Table B holds the same points as the rows below and some others, measured another way and shuffled. Each row below is followed by which row of B it is.
B:
1: [  15 -107   74  -58  -54 -261 -187 -180  213 -322   11  157 -100 -231
  271   24 -192 -230   48  121  210  257  -69  264  147  -70]
2: [ -40  465  544  -33 -120 -193 -445 -193  -61  124  -69  287 -153 -188
  375 -329  -58  -95   95 -131  461  139 -197  307  172 -356]
3: [  -1 -239 -217  357 -146 -413    1  -58  486 -752 -531 -247  324  374
  239  367  220 -119   43   34 -163  423  362  410 -286   65]
4: [ -84  356 -291 -431  -23  300 -137  423 -432  529  348  194 -686  -49
   68 -229  -19   58  569 -291   87 -245 -382 -128  -46 -295]
5: [ 528 -507  -99  319  -33 -210   13  103  414 -594 -225  -10   57  426
 -162  178  -64  -70 -107 -178  209   14 -264  153 -188   68]
6: [ 322 -510 -390  -99  -50  286  101  176  286 -302 -306   92  -47  647
 -359  173   14   63  108    3   82 -464 -233 -293 -443   86]
7: [  44  210  -38  289 -137 -327 -288  -28  -30 -463 -169  100 -186   55
  352    0  -16  -81  265 -372  155  123 -142  649   52 -145]
8: [ 244 -163 -502 -342  -60  417   57  192 -213 -163  127  478 -492   75
 -246  146 -461  100  423  -68  120 -656 -520 -235  -11   74]
9: [-171 -301  503 -168 -135 -182 -323  -36  550   95 -188  183  160  332
  291 -371  253 -479  -60  177  250  -97   37  142 -189 -399]
10: [ 376   28    7  -91 -357 -359 -146  326   95 -169 -202  114 -226   30
  193  191 -163  267  416 -309   86   94 -179  197  259  318]
11: [  47  180  208 -212 -131    6 -175   84   12  157  -20  251 -229  -36
  278 -128 -130 -121  144   94  210  115  -62  -67  -76 -228]
12: [ -70   96   91  -56 -219   33   24  401  114  315 -109  169  223  385
 -144  -18  119    3  373 -241 -106 -386 -144  -77  -94 -299]
13: [ 300 -273 -275 -142 -140  -79 -120   82  150 -417 -178  114 -350  152
  113  149 -154   55  210  -50  159  -10 -169   86  -56  229]
14: [  27  -75 -283    6   19  185  198  417   37  129  123   41   -2  309
 -190   91   35 -148  201  -73 -147 -107 -122 -208 -336 -342]
15: [ 324 -189 -616 -391  -10  659  149  339 -304    2  181  508 -553  255
 -468  111 -447  154  438 -129  120 -897 -660 -458 -167    7]
16: [ 154  171 -393 -195 -113  266   58  649 -300  395  191  145 -392  285
 -270   -1   -7  223  601 -506  -62 -483 -482 -177  -82 -162]
17: [ 194 -524 -183   94  127  -87   76  -40  461 -343  -51 -132  170  210
 -275  138   48 -166 -172   76  145  128 -149  -54 -196  -74]
18: [-267  335  320  -87  -78   20  -42 -102  -16  145  135  433  149 -283
  218  -48 -301 -349  106  261   56   36   13    3   74 -504]
19: [-171  160  105 -125 -193  -10   39  417   63  443   84  190  204  158
 -131  -34   55  -45  422 -218 -135 -327 -177  -57   73 -343]
20: [ 226 -286 -238  -17 -121   87   51   47  263 -448 -372  101  -26  412
   50  239  -79  -65   49  200   20   -1   89 -130 -419   59]
21: [-132  268  172  -53   14   34  -93  215  -14  451  137   20   14   82
  -23 -216  179 -136  146 -155  106   44 -165  -64 -130 -516]
22: [ 511 -358  333   66 -216 -363 -217   31  401 -436 -182  284  -80  112
  191    8 -278 -144  -46  -64  363   63 -261  236  125  108]
23: [ 194  108 -164  165   15 -380 -121  -81  -20 -338  117  -91 -134 -385
  -42  192 -165  184  196 -364  210  338 -365  403  431  105]
24: [  73 -237 -222  325 -128 -165   73   40  374 -619 -485  -77  290  516
   79  316  127 -116   51   18 -139  126  222  207 -410  -44]
25: [ 248 -403    0 -245   14 -190 -206 -268  350 -370  -10  104 -228 -230
   54   27 -231  -76  -71  187  406  188 -235   60  186  182]
26: [ -24    0 -113   61   36  -64  215  268  149  174  176  -86  257   -6
 -259  178   11  -68  121  -56 -129  174  -97 -138  -29 -284]
27: [  42 -468 -684 -541  119  652   11  -33  -54 -224  114  410 -598  212
 -218    7 -292 -155  231  283  182 -684 -378 -391 -364  -41]
28: [  53 -187 -588 -393  -16  500   60  152  -95 -106  -54  264 -428  296
 -137  121 -153   21  330  140   17 -446 -188 -348 -377  -12]
29: [ 112 -292 -653 -517  -34  421   32   82  -94 -235   50  327 -581   45
  -92  180 -355   43  382  191   69 -414 -274 -301 -138  176]
30: [ 223 -344 -642 -510   20  683  -13  381 -174  110  105  333 -722  520
 -311 -115 -112   38  401 -111  167 -841 -543 -452 -447  -60]
31: [  27 -240 -112  125  -38 -578 -108 -243  410 -661  -91 -148   66 -346
  314  297 -112 -156    9  130   54  687  131  459  255  171]
32: [ -52 -301 -313 -601   14  197 -119  -58   95 -102  155  272 -559 -200
  251  -25 -271 -245  168  446  160   27  -52 -218  -98   19]
33: [-285 -332 -401 -285    5   65  -10 -163  294 -376  -95   76  -93   28
  231  151  -36 -327  118  471  -84  121  250  -18 -257  -72]
34: [ -74 -127  234 -116  -55   26 -159 -277  347 -247 -285  213   75  139
  320  -60  -49 -374 -177  485  216  195  214  -58 -352 -268]
35: [-198  247 -268  135  -89  120   53   63  -81 -184 -206  104  112  259
   12  180   31  -40  312  -68 -152 -140   50   98 -282 -296]
36: [  64 -612 -238 -403  117  511  120  -82  204 -181  258  607 -202   70
 -206  -22 -521 -516  -63  540  185 -582 -323 -437 -259 -277]
37: [-236  193 -339 -294 -118  372 -189  198 -125  211 -314   41 -273  579
  -24 -150  390  160  502 -218   27 -513  -97  -86 -439 -205]
38: [ -29  122  402  -19  -95   22  -48  156  143  273   32  299  163  144
   83 -172  -67 -317   13   77  121  -61  -84  -98 -160 -519]
39: [  34  -86  197  175   -4 -123  -89  -49  345  -87 -235  -68  303  315
  -83  -39  209 -128 -101  -47  177   90  -49   68 -217 -297]
40: [ -25  -23 -318 -211  -69    5  -53   53    0  -94   17   81 -169  -80
 -116  140  -99  137  371 -114   47 -161 -251   30  161   64]
41: [ -63 -210   -1  285 -121 -593 -195 -294  506 -814 -394 -142  193   -1
  521  226   80 -279  -50  165   18  660  364  608  -53   40]
42: [  52 -509   53    8 -158 -444  162   42  710 -322 -173  -86  537   -4
  -33  384  -59 -167  -27  291 -162  360  210   -4  116  131]
43: [-161   39  -79 -171  -31 -243   16  -36  220   -1   33 -129   93 -341
  112  206  -18  -20  138  206  -51  525  144  -17  153  -21]
44: [  33   11  184  401  146 -519 -264 -420  312 -422  -65 -266  254 -224
  -22   -7  158  -68 -189 -242  380  520 -203  563  249 -172]
45: [-274   18  134   90 -144 -375 -113   96  298  -40  -54  -14  250   29
  236   -3  172 -273  209  -69  -94  198  114  371   59 -307]
46: [   1    5 -266  -55 -216   18   18  168   67 -217 -251  160   26  262
  -33  221  -53  104  408 -122 -106 -284  -72   66  -69   22]
47: [-533  308  130   38  -60   -5   -2  -54  136  162  -85   94  435   57
  114  -14  160 -292  166  154 -161   34  230   79 -163 -580]
48: [-105  -30 -400  -71  -55 -133  -84  -13  106 -384 -168 -109 -215   24
  299  200   59  -54  242   75  -58  340  166  195 -170   32]
49: [  32  217 -243   62   24  277   11  207 -258   35  136  254 -212  189
 -141  -26 -120  -79  279 -256   73 -342 -354    4 -199 -404]
50: [ 165 -102  215  161  -91 -500 -252  176  236  -87  141   18  -73  -56
  128 -147   37 -150  163 -441  240  131 -361  515  310 -157]
51: [ -77  107  215 -458 -107   38 -204  175  109  466   25   82 -269    5
  274 -246  105 -120  160  170  176  191   15 -240 -153 -241]
52: [ -74  114 -186 -141 -172 -113    0  -28   60 -248 -162  115  -30 -161
  203  293 -190   41  293  156  -84  214  127   51   61   83]
53: [ 268 -251  182   37   -1 -521   28 -358  462 -458    8  -27  329 -615
  -83  384 -410   28 -192  251  239  634  -97   82  538  262]
54: [ -58   -5  488  196  -99 -362 -113  198  242  143  295  304  255  -79
   92 -210 -118 -477   84 -204  112  -45 -282  359  244 -560]
55: [-137  653   61   14  -72   15 -152  133 -462  228  299  361 -254 -332
  137 -113 -256  -32  436 -348  117 -111 -370  256  265 -444]
56: [-264  -13  -83    1  -61 -307 -228 -125  197 -330  -51   10 -103 -103
  449   -8   81 -316  175   64   24  333  145  458  -11 -185]
57: [ 290 -254  185  -87   96 -444 -370 -163  279 -213  235  -49 -401 -383
  236 -209  -98 -187 -125  -89  543  532 -362  332  299    1]
58: [ 284 -265 -223   79   41  -12   13   51  191 -279  -82  -34  -21  211
 -288  141  -31   70   39 -166  184  -66 -317  -14  -96   13]
59: [  42 -278   73 -252 -105 -327 -185 -119  378 -243  -28   69 -111 -253
  275   62 -149 -161   61  233  181  347    6  136  203  116]
60: [ 265  268  249  228 -230 -347 -143  -28   83 -230 -304   64  195  -19
   -4  182 -106  277  180 -335  206  134 -204  281  278   77]
61: [ 335   72 -373  -10 -111   31  131  380 -233 -106  213  255 -274 -100
 -249  283 -407  225  473 -385   -9 -262 -513    9  250   80]
62: [-276   46 -424 -405   51  497 -104 -180 -209 -151   49  443 -462  -10
  160  -50 -254 -258  270  335  108 -381 -106 -137 -292 -280]
63: [-378  148 -287 -281   40   82  133  192   15  332  229  -75    6 -185
    2   96   76 -129  299  171 -218  236  113 -207  -78 -305]
64: [ 136 -364  299   50  -15 -363  -97 -122  507 -210   38   84  262 -120
  -35    3 -118 -265 -151   81  247  178 -185  157  206 -122]
65: [-120  -40  254  306  104 -404 -247 -360  409 -267 -174 -232  377   -3
  -25  -83  292 -154 -181 -118  297  356  -74  419   60 -285]
66: [-147 -222 -334   92   43    9   65   53  212 -335  -31   21   40  228
   97  125   57 -362   87  137 -127   77  103  122 -360 -303]
67: [  42  -66  110 -272 -153   81  -58   40   56   14  105  526  -61 -122
  -36   -4 -415 -128  248   92  149 -401 -318  -75  209 -129]
68: [ -23 -106  147  179 -161 -164 -153  -23  384 -330 -475   13  212  504
  261   -6  235 -228    0   51   57   94  203  213 -408 -224]
69: [ 209 -295   79   -1  -39  -96 -180 -297  404 -494 -394   43   29  223
  127   47  -11 -115 -183  226  331  180   21   43 -243   37]
70: [-138 -187  -58 -669 -142  218 -116  -72  193   63  -90  350 -279  -67
  273  -19 -211 -176  192  553  115  -76  105 -344 -129   14]
71: [ -53  367 -245 -494 -254  282 -310  267 -344  247 -156  271 -700  214
  277 -166   47  238  654 -219  141 -383 -204  -38 -148  -15]
72: [ 213  269 -250 -469 -122  107  -45  451 -277  489  215   42 -541 -189
 -127   27 -119  412  540 -303  108  -22 -403 -300  205  130]

[  73  264  123  155   85    8  -49   77  170   69 -138  -29  -24 -475
  -95  -24  217  102   16   -8   58  308  -21  176  -47]  25
[  53   37  -73  118  333 -105  258  -79 -178 -492  181  328 -109  -20
    5 -114 -522   25   12 -304 -263 -528  102   13  -39]  22
[  37  256   98   57  -26  213   15   52  407   31  -39  -34  -54 -229
  -87  -11  -61   14 -140  -31   50   74   26   53  -77]  45
[ 198 -173  -98   46  150 -170   88 -258 -120  -97  302  138   25  244
   55  -12 -375  -30 -110   53 -453 -486 -127   -6   -3]  38
[   2   78  -26   39 -255  -10  101  -28   21   59  -21 -337  -22  129
   62  -83   61   75 -113  -33   27 -266  -60   86 -128]  16
[ 138  -82  142   83 -125   22  150 -110  136  -34  -45  -37 -115  140
   79  123 -164 -150   42  129 -191 -498 -113   11   48]  19
[ 144   -2  157   90   82   91    8   -3  157  102 -117  265   61 -144
 -340 -246 -205   99 -335  125 -130   89  -95  121  -61]  18
[  57  184  112  290  -41   30   37  141  279   21 -130  -30  -13 -179
  -73  180   74   13   99   -9   14   98    4   92  -43]  48
[ 187  -60   89  197  -83   23  118 -102  274   16   84  264   24  227
  -70  165 -158 -163   61   59 -237 -438   28  -39   40]  63
[ 104  -10  -59  -69  -90 -131  -31 -172 -112  167   99 -225 -163  -40
  156    5   85 -188  129  157 -334 -269 -130   -8   55]  69
[ 102  151   -7   11   -5 -119  -32 -123  117   50   79 -376   97 -156
   68   35  117  215 -135  -13   24  116 -125  104 -142]  58
[ 179  -64  182  214   42 -158  137  -43  123 -116 -127  147   55  -15
 -181  181 -194  -15  131   10 -176 -177  -16  -39   -9]  52
[ -44  154 -219  192  156   47  221   72  154 -401  302  274   27  240
 -129   -5 -609   49 -102 -422 -176 -391  263 -118 -173]  4
[ 276  -60  119  263  181 -194  109 -184  230 -187  141   87  240   88
   -5  275 -202  220  -88   -8 -117 -161 -125   86  -73]  26
[  52  265   41  -77  -63  -23  -67  -37  215  168  -60 -193  105 -322
 -234 -164  190  171 -158  -85  109  321   54   25 -172]  29
[ -42  338 -277  127   73  -37  -91   72  -20  109  253  -42   98 -175
  -76 -260  179  220 -185 -235   -2  245  122  171 -199]  57
[  22  137 -192  273   64 -116   67   38  -26 -110  219  -80   80   91
   74   36  -64  185  -68 -177  -92 -110    5  137 -146]  50
[ 184   39   18 -109  112 -203   39 -281  223 -150  202 -352  125  -38
   73  248 -253  141  -76  -46 -156  -66 -117 -133 -125]  12
[  20  242    4   -7  -70  -88  -40   -7   54  114  -67 -324   11 -300
  -50  -89  243  147  -37  -66   72  209  -19   84 -137]  13
[  88  -16   60  132  -66    9  151  -43   70  -83   -1   89 -140   92
   40   78 -172 -179  122   18 -223 -471   -3   -6   44]  28
[  18   49  121 -150 -277  -51   10  -43  -59  220 -275 -498  -92 -177
  -74 -205  163   57 -121  146   20   22 -174   58  -99]  60
[ 102 -109 -157   95 -225  -44  -47 -122 -232  382  158  -62   27  300
   44 -330  196   24 -278  230 -250 -315 -193  248  -44]  54
[ 118   80  129  313   50   48   27   69  232  -13  -66  -81  -23 -129
   90  210  -27   74  -44  144  -64   29 -199  215   -7]  21
[ 125   45  -50  -45 -103 -157    6 -200  117   74  162 -314   22   62
  100  169   22  -38   65   22 -192 -188  -58  -88  -57]  3
[ 203   66   23  -31  -46 -194  -69 -211  221  194  110 -113  213  -61
 -176   77  120   83  -37   14 -121  116    2  -84 -109]  43
[ -35  404  211   34  103  289   64  112  273 -137 -223 -170 -144 -595
   15 -247   68  250 -288  -99  344  214  -72  317 -121]  5
[  62   49 -185  108  274   18  158  -28  185 -334  356  477   56  212
 -253   -9 -756  -43 -135 -303 -387 -342  231 -211 -106]  62
[  97  -94  125  351  -62 -141  231   42 -113 -152 -184   84  106  164
 -137  -66 -103  221  -96  -57   15 -312  -78  210 -109]  61
[ 226   -5  -59  100  114 -279  -64 -235  -13   93  234 -108  169  -31
   55   94  100  147  -48   70 -230    4 -153   89  -62]  64
[-115  118  -63  -77 -470   51   -2  104  -75  329 -186 -478 -303   -4
   51  -99  233 -294  184  123 -137 -208  -15  -56   -5]  71
[ 151  100   58  221  138 -145   31  -35  115  -65   36  157   31 -178
  -76  157   -2   -2  168  -61 -164  -25   39   32   -8]  59
[  30  286  114  -83   38  162  -46   -1  325   21  -70 -313 -163 -450
   70   28  -17    2  -91   56   17  196 -109   58  -43]  68
[ 199  -36   23   70   19 -257   23 -213   85  -16  126 -317   84   23
  146  283  -30   79   56   89 -201 -125 -191   -2  -45]  24
[ 130   40  117  120  -27   28   17  -62  154   41  -30 -238 -150 -132
  222  191   21  -75   42  217 -152 -146 -239  132   58]  39
[  -3   17  103  376  -61   58   38  270  -75   92 -291  -22 -223 -156
   -2   16   -6  -88   73  229 -183   -9 -203  245   59]  2
